Below is a small trained network, with its code and all its weights. Each question gives an input and a class and asks what happens when units are switched off, that is, made to give their printed mean instead of their output.

import numpy as np


def w(rows, s, z=0):
    codes = np.array(rows[::2]) - 128.0
    scale = np.full(codes.shape[1], s)
    scale[-1] = z or s
    return codes * scale


def norm(h):
    return h / np.sqrt((h * h).mean(-1, keepdims=True) + 1e-5)


def f(y):
    return np.maximum(y, 0)


def log_softmax(a):
    a = a - a.max(-1, keepdims=True)
    return a - np.log(np.exp(a).sum(-1, keepdims=True))


def net(x, mask):
    res = np.array(x, float).reshape(1, 3) / 4 @ E
    u = 0
    for l in range(3):
        y = f(norm(res) @ A[l][:, :-1].T + A[l][:, -1])
        res = res + np.where(mask[u : u + 8], y, B[l][:, -1]) @ B[l][:, :-1]
        u += 8
    return log_softmax(norm(res)[-1] @ U[:, :-1].T + U[:, -1])


A, B = {}, {}
E = w([
[173,40,81,52,16],'x0',
[212,103,164,213,101],'x1',
[77,3,98,168,161],'x2',
],0.0057)
A[0] = w([
[99,195,47,119,121,67],'L0N1',
[202,169,212,193,37,79],'L0N2',
[124,106,134,94,30,97],'L0N3',
[198,229,124,98,143,254],'L0N4',
[164,96,176,197,98,58],'L0N5',
[254,215,146,19,116,153],'L0N6',
[148,85,135,61,98,88],'L0N7',
[116,119,74,128,25,129],'L0N8',
],0.0084,0.0023)
B[0] = w([
[132,106,175,108,157,158],'L0N1',
[88,110,192,195,92,225],'L0N2',
[140,14,145,144,204,208],'L0N3',
[112,181,35,127,41,236],'L0N4',
[197,142,69,80,188,180],'L0N5',
[98,69,207,104,172,253],'L0N6',
[255,221,133,99,101,194],'L0N7',
[189,68,204,164,59,209],'L0N8',
],0.0078,0.0061)
A[1] = w([
[125,82,47,127,19,170],'L1N1',
[157,148,135,187,93,83],'L1N2',
[203,123,23,143,200,49],'L1N3',
[127,76,157,136,224,140],'L1N4',
[117,148,155,149,228,164],'L1N5',
[100,216,66,88,81,5],'L1N6',
[2,106,103,82,146,46],'L1N7',
[202,65,50,79,45,102],'L1N8',
],0.0086,0.0027)
B[1] = w([
[178,217,169,116,157,201],'L1N1',
[74,130,104,186,84,171],'L1N2',
[154,3,143,190,111,154],'L1N3',
[119,117,67,74,68,214],'L1N4',
[144,58,123,126,102,202],'L1N5',
[114,88,210,149,151,158],'L1N6',
[72,144,141,163,114,183],'L1N7',
[77,223,95,135,131,254],'L1N8',
],0.014,0.0056)
A[2] = w([
[160,92,127,65,102,229],'L2N1',
[172,186,190,129,137,125],'L2N2',
[214,104,94,164,38,130],'L2N3',
[132,98,176,4,151,3],'L2N4',
[205,104,56,148,178,101],'L2N5',
[98,123,100,124,157,103],'L2N6',
[78,143,179,96,100,72],'L2N7',
[115,123,220,135,159,96],'L2N8',
],0.013,0.0055)
B[2] = w([
[111,156,135,226,145,211],'L2N1',
[77,67,97,134,125,212],'L2N2',
[119,140,141,66,154,254],'L2N3',
[210,138,79,207,159,152],'L2N4',
[254,115,129,56,85,155],'L2N5',
[178,132,100,74,124,138],'L2N6',
[192,122,84,162,162,183],'L2N7',
[140,135,118,56,171,174],'L2N8',
],0.012,0.0086)
U = w([
[87,123,158,102,234,125],'0',
[194,136,112,201,172,237],'1',
[56,71,67,141,96,233],'2',
[92,205,85,90,108,173],'3',
[56,149,188,229,94,2],'4',
[135,88,254,121,104,150],'5',
[184,28,100,129,84,156],'6',
[204,131,109,28,90,18],'7',
],0.025,0.0027)

Each question gives the input, the list of numbers given to net, and the class t.
The units are the neurons (one row each of A and B). Each row of codes is followed by its name. A weight is (code - 128) times the scale printed after its matrix; where a second scale follows, it is the last column's (A, B and U).
mask holds one flag per neuron, layer by layer. A switched-off neuron (its flag False) gives its mean, the last column of its row in B, instead of its output. The means were averaged over made-up inputs and are rounded, as every weight is.
A unit's drop is (log p(t) with every unit on - log p(t) with that unit switched off) / (log p(t) with every unit on - log p(t) with every unit switched off).
unit that matters most: the unit with the biggest drop
top k neurons: the k neurons with the biggest drops, biggest first
top k neurons in layer l: the k neurons of layer l with the biggest drops, biggest first
input [0,1,-3], class 4: top 2 neurons => (L0N2; L2N3)
input [3,1,1], class 7: top 4 neurons => (L0N3; L0N4; L0N6; L2N3)
input [-5,-1,-7], class 0: top neuron in layer 2 => (L2N8)
input [-1,-1,-7], class 0: top 2 neurons => (L0N4; L2N8)
input [8,-1,1], class 3: top 2 neurons => (L1N8; L0N7)
input [6,1,1], class 7: top 4 neurons in layer 0 => (L0N7; L0N2; L0N3; L0N4)
input [-8,2,3], class 6: top 2 neurons => (L1N5; L0N2)
input [-1,-4,-3], class 0: top 4 neurons => (L0N4; L1N6; L1N7; L2N8)
input [-2,-5,-2], class 0: top 2 neurons => (L1N6; L2N8)
input [-3,4,0], class 4: top 2 neurons => (L1N2; L0N2)
input [-5,2,8], class 6: top 2 neurons in layer 0 => (L0N6; L0N2)
input [7,-1,-3], class 1: top 4 neurons => (L0N6; L0N3; L2N1; L2N4)
input [7,5,0], class 5: top 2 neurons in layer 0 => (L0N8; L0N2)
input [-2,-2,1], class 2: unit that matters most => L0N4
input [-1,-7,-3], class 0: top 2 neurons => (L1N7; L1N6)
input [5,0,3], class 3: top 4 neurons => (L1N8; L0N6; L0N5; L0N8)
input [-1,2,6], class 6: top 2 neurons => (L0N4; L1N3)
input [-4,-1,-8], class 0: top 2 neurons in layer 1 => (L1N6; L1N8)
input [3,0,3], class 3: top 3 neurons in layer 0 => (L0N6; L0N5; L0N8)
input [1,-1,7], class 3: unit that matters most => L0N6
input [1,-4,1], class 3: top 2 neurons in layer 0 => (L0N6; L0N2)
input [-1,-3,-2], class 0: top 2 neurons in layer 1 => (L1N6; L1N7)
input [-5,-3,1], class 2: top 2 neurons in layer 0 => (L0N7; L0N4)
